Below are the code and all the weights of a small trained network. Each question names an input and a class and asks about switching units off, where a switched-off unit gives its printed mean instead of its output.

import numpy as np


def w(rows, s, z=0):
    codes = np.array(rows[::2]) - 128.0
    scale = np.full(codes.shape[1], s)
    scale[-1] = z or s
    return codes * scale


def f(y):
    return y / 2 * (1 + np.tanh(0.7978845608 * (y + 0.044715 * y**3)))


def log_softmax(a):
    a = a - a.max(-1, keepdims=True)
    return a - np.log(np.exp(a).sum(-1, keepdims=True))


def net(x, mask):
    res = np.array(x, float).reshape(1, 4) / 4 @ E
    y = f(res @ A[0][:, :-1].T + A[0][:, -1])
    res = res + np.where(mask, y, B[0][:, -1]) @ B[0][:, :-1]
    return log_softmax(res[-1] @ U[:, :-1].T + U[:, -1])


A, B = {}, {}
E = w([
[124,129,137,144,122,81,88],'x0',
[103,124,151,143,120,100,79],'x1',
[92,26,48,235,59,149,179],'x2',
[164,184,63,174,188,197,7],'x3',
],0.013)
A[0] = w([
[153,181,40,219,224,199,41,39],'neuron 0',
[108,114,155,109,63,66,189,27],'neuron 1',
[127,190,56,168,91,175,69,11],'neuron 2',
[134,185,77,128,118,129,171,181],'neuron 3',
[161,209,207,78,177,133,119,252],'neuron 4',
[110,80,73,246,84,132,157,169],'neuron 5',
[60,74,155,84,122,104,170,12],'neuron 6',
[122,97,101,223,58,166,142,154],'neuron 7',
],0.011,0.0017)
B[0] = w([
[27,114,91,49,27,56,173,254],'neuron 0',
[22,50,85,79,57,101,214,202],'neuron 1',
[123,126,129,82,69,85,241,191],'neuron 2',
[71,117,215,144,141,92,115,140],'neuron 3',
[146,204,236,244,236,108,41,230],'neuron 4',
[199,194,186,255,180,166,18,234],'neuron 5',
[41,62,150,85,115,141,184,187],'neuron 6',
[131,201,222,222,169,150,75,213],'neuron 7',
],0.0088,0.02)
U = w([
[220,215,177,196,209,241,52,251],'0',
[32,127,43,33,2,184,211,5],'1',
],0.0077,0.0021)

Each question gives the input, the list of numbers given to net, and the class t.
The units are the neurons (one row each of A and B). Each row of codes is followed by its name. A weight is (code - 128) times the scale printed after its matrix; where a second scale follows, it is the last column's (A, B and U).
mask holds one flag per neuron, in row order. A switched-off neuron (its flag False) gives its mean, the last column of its row in B, instead of its output. The means were averaged over made-up inputs and are rounded, as every weight is.
A unit's drop is (log p(t) with every unit on - log p(t) with that unit switched off) / (log p(t) with every unit on - log p(t) with every unit switched off).
The circuit of an input: a set's keep is (log p(t) with only the set's units on - log p(t) with every unit switched off) / (log p(t) with every unit on - log p(t) with every unit switched off). Starting from all 8 units, units are removed one at a time, each time the one whose removal leaves the highest keep (on an exact tie, the one counted first), for as long as the keep stays at least 0.8.
circuit, biggest first: the units of the circuit, biggest drop first
most important unit: the unit with the biggest drop
top k neurons: the k neurons with the biggest drops, biggest first
drop when u is switched off: that unit's drop, to one decimal
input [-7,3,3,7], class 1: most important unit => neuron 0
input [8,-5,-3,-4], class 1: top 3 neurons => (neuron 5; neuron 7; neuron 1)
input [-7,1,7,8], class 1: top 3 neurons => (neuron 0; neuron 2; neuron 4)
input [5,0,-3,5], class 1: top 2 neurons => (neuron 0; neuron 5)
input [-5,4,7,-7], class 0: top 4 neurons => (neuron 5; neuron 7; neuron 0; neuron 2)
input [4,7,0,-2], class 1: top 3 neurons => (neuron 4; neuron 5; neuron 7)
input [-2,-3,4,-4], class 0: top 4 neurons => (neuron 0; neuron 5; neuron 7; neuron 2)
input [2,2,8,-7], class 0: top 2 neurons => (neuron 5; neuron 7)
input [0,-1,-6,7], class 1: top 2 neurons => (neuron 0; neuron 5)
input [1,-7,0,1], class 1: top 2 neurons => (neuron 5; neuron 4)
input [-6,-6,-6,-6], class 0: top 2 neurons => (neuron 4; neuron 0)
input [4,-6,-2,6], class 1: drop when neuron 0 is switched off => 0.1
input [4,6,4,7], class 1: drop when neuron 0 is switched off => 1.4
input [-2,3,-5,7], class 1: circuit, biggest first => (neuron 0)
input [8,-1,7,-5], class 0: drop when neuron 5 is switched off => 1.5
